Below is a small trained network, with its code and all its weights. Each question gives an input and a target symbol and asks what happens when units are switched off, that is, made to give their printed mean instead of their output.

import numpy as np


def w(rows, s, z=0):
    codes = np.array(rows[::2]) - 128.0
    scale = np.full(codes.shape[1], s)
    scale[-1] = z or s
    return codes * scale


def f(y):
    return y / 2 * (1 + np.tanh(0.7978845608 * (y + 0.044715 * y**3)))


def softmax(a):
    e = np.exp(a - a.max(-1, keepdims=True))
    return e / e.sum(-1, keepdims=True)


def log_softmax(a):
    a = a - a.max(-1, keepdims=True)
    return a - np.log(np.exp(a).sum(-1, keepdims=True))


def net(x, mask):
    ids = ['αλμσφψ'.index(c) for c in x.split()]
    T = len(ids)
    res = E[ids] + P[:T]
    q, k, v = (res @ M[0].T for M in (Q, K, V))
    z = softmax(np.where(np.tri(T) > 0, q @ k.T / 3**0.5, -1e9)) @ v
    res = res + np.where(mask[0], z, O[0][:, -1]) @ O[0][:, :-1]
    y = f(res @ A[0][:, :-1].T + A[0][:, -1])
    res = res + np.where(mask[1:25], y, B[0][:, -1]) @ B[0][:, :-1]
    return log_softmax(res[-1] @ U[:, :-1].T + U[:, -1])


Q, K, V, O, A, B = {}, {}, {}, {}, {}, {}
E = w([
[181,154,207,127,138,199],'α',
[80,140,95,175,157,181],'λ',
[138,168,117,33,175,1],'μ',
[123,148,118,209,207,93],'σ',
[115,142,75,55,37,143],'φ',
[25,141,122,220,152,89],'ψ',
],0.016)
P = w([
[44,114,159,160,139,135],'0',
[121,254,146,108,146,134],'1',
[126,202,108,181,125,159],'2',
[137,184,118,181,116,144],'3',
[107,104,106,122,204,174],'4',
[129,125,148,81,150,156],'5',
],0.016)
Q[0] = w([
[150,23,244,81,71,121],'head 1',
[172,85,130,144,91,60],'head 1',
[148,254,155,162,74,125],'head 1',
],0.0095)
K[0] = w([
[135,137,50,157,119,111],'head 1',
[104,120,52,137,124,80],'head 1',
[127,6,202,103,140,143],'head 1',
],0.011)
V[0] = w([
[164,121,220,72,50,26],'head 1',
[1,127,101,78,25,143],'head 1',
[144,136,174,105,120,236],'head 1',
],0.0097)
O[0] = w([
[130,117,172,67,127,214,66],'head 1',
[138,110,81,128,251,196,249],'head 1',
[212,80,163,214,183,81,178],'head 1',
],0.015,0.002)
A[0] = w([
[192,172,148,97,108,169,193],'neuron 1',
[124,28,138,127,123,132,214],'neuron 2',
[201,177,66,96,60,119,156],'neuron 3',
[124,64,141,82,61,147,80],'neuron 4',
[92,188,68,136,144,89,159],'neuron 5',
[160,179,131,130,112,120,118],'neuron 6',
[124,230,211,184,158,175,123],'neuron 7',
[123,252,155,74,160,89,139],'neuron 8',
[188,167,145,104,118,86,119],'neuron 9',
[45,147,205,149,121,166,173],'neuron 10',
[173,61,93,124,174,154,115],'neuron 11',
[174,58,50,164,127,135,151],'neuron 12',
[73,93,42,80,111,107,89],'neuron 13',
[179,87,66,106,55,101,106],'neuron 14',
[77,166,142,175,119,191,230],'neuron 15',
[137,129,45,93,126,139,33],'neuron 16',
[218,48,157,185,127,65,58],'neuron 17',
[56,136,112,125,33,82,21],'neuron 18',
[87,100,96,97,61,230,100],'neuron 19',
[148,83,195,74,255,157,110],'neuron 20',
[71,137,159,158,137,151,89],'neuron 21',
[182,120,180,84,101,114,61],'neuron 22',
[187,49,166,151,102,122,1],'neuron 23',
[78,145,138,84,76,155,175],'neuron 24',
],0.0096,0.0051)
B[0] = w([
[113,122,105,122,149,58,176],'neuron 1',
[208,171,138,147,111,75,138],'neuron 2',
[164,127,140,180,199,134,154],'neuron 3',
[125,123,126,224,108,130,139],'neuron 4',
[80,117,152,124,141,149,212],'neuron 5',
[137,96,97,125,148,151,148],'neuron 6',
[184,115,84,103,142,119,211],'neuron 7',
[123,76,120,190,98,132,247],'neuron 8',
[90,130,102,114,149,151,170],'neuron 9',
[206,80,163,121,101,132,181],'neuron 10',
[145,109,68,128,5,99,162],'neuron 11',
[123,138,111,89,148,25,168],'neuron 12',
[138,159,179,187,150,167,186],'neuron 13',
[183,109,190,209,181,138,129],'neuron 14',
[173,139,158,95,103,127,196],'neuron 15',
[133,117,142,146,208,185,166],'neuron 16',
[133,157,152,81,127,191,241],'neuron 17',
[110,162,119,178,74,184,144],'neuron 18',
[152,124,118,105,163,65,203],'neuron 19',
[170,118,113,176,2,165,216],'neuron 20',
[151,156,115,142,148,158,145],'neuron 21',
[30,166,151,146,48,162,142],'neuron 22',
[7,159,67,26,128,168,161],'neuron 23',
[121,150,147,75,84,82,205],'neuron 24',
],0.0065,0.014)
U = w([
[254,108,251,192,80,79,199],'α',
[146,86,128,134,96,55,178],'λ',
[125,140,163,67,67,131,231],'μ',
[121,196,152,170,11,116,2],'σ',
[162,81,111,142,58,149,63],'φ',
[114,112,170,152,126,200,40],'ψ',
],0.0051,0.0037)

Each question gives the input, a string of symbols that net reads in full, and the target symbol t.
The units are the heads (3 rows each of Q, K, V and O) and the neurons (one row each of A and B). Each row of codes is followed by its name. A weight is (code - 128) times the scale printed after its matrix; where a second scale follows, it is the last column's (O, A, B and U).
mask holds one flag per unit, heads first, then neurons. A switched-off unit (its flag False) gives its mean, the last column of its rows in O or B, instead of its output. The means were averaged over made-up inputs and are rounded, as every weight is.
A unit's drop is (log p(t) with every unit on - log p(t) with that unit switched off) / (log p(t) with every unit on - log p(t) with every unit switched off).
The circuit of an input: a set's keep is (log p(t) with only the set's units on - log p(t) with every unit switched off) / (log p(t) with every unit on - log p(t) with every unit switched off). Starting from the 12 units with the biggest drops (on a tie, the unit counted first), units are removed one at a time, each time the one whose removal leaves the highest keep (on an exact tie, the one counted first), for as long as the keep stays at least 0.8.
units of the circuit, in order: the units of the circuit, biggest drop first
k most important neurons: the k neurons with the biggest drops, biggest first
drop when u is switched off: that unit's drop, to one decimal
input σ μ μ μ, target σ: units of the circuit, in order => head 1; neuron 18
input φ μ φ σ, target φ: 2 most important neurons => neuron 20; neuron 11
input ψ ψ λ, target ψ: units of the circuit, in order => head 1; neuron 16; neuron 5
input φ ψ μ λ, target φ: units of the circuit, in order => head 1; neuron 11; neuron 20
input μ φ λ, target μ: units of the circuit, in order => head 1; neuron 24
input λ μ φ, target λ: units of the circuit, in order => head 1; neuron 12
input φ μ λ φ, target φ: units of the circuit, in order => head 1; neuron 11
input φ μ ψ μ, target φ: units of the circuit, in order => head 1; neuron 20; neuron 11
input μ μ α α α φ, target α: most important neuron => neuron 14
input λ φ μ, target λ: 2 most important neurons => neuron 12; neuron 20
input α μ λ, target α: drop when head 1 is switched off => 0.7
input φ μ φ, target φ: drop when head 1 is switched off => 1.4
input ψ μ μ σ, target ψ: drop when neuron 5 is switched off => 0.2
input ψ μ σ μ, target ψ: drop when neuron 16 is switched off => 0.1
input μ μ μ α λ, target α: most important neuron => neuron 2
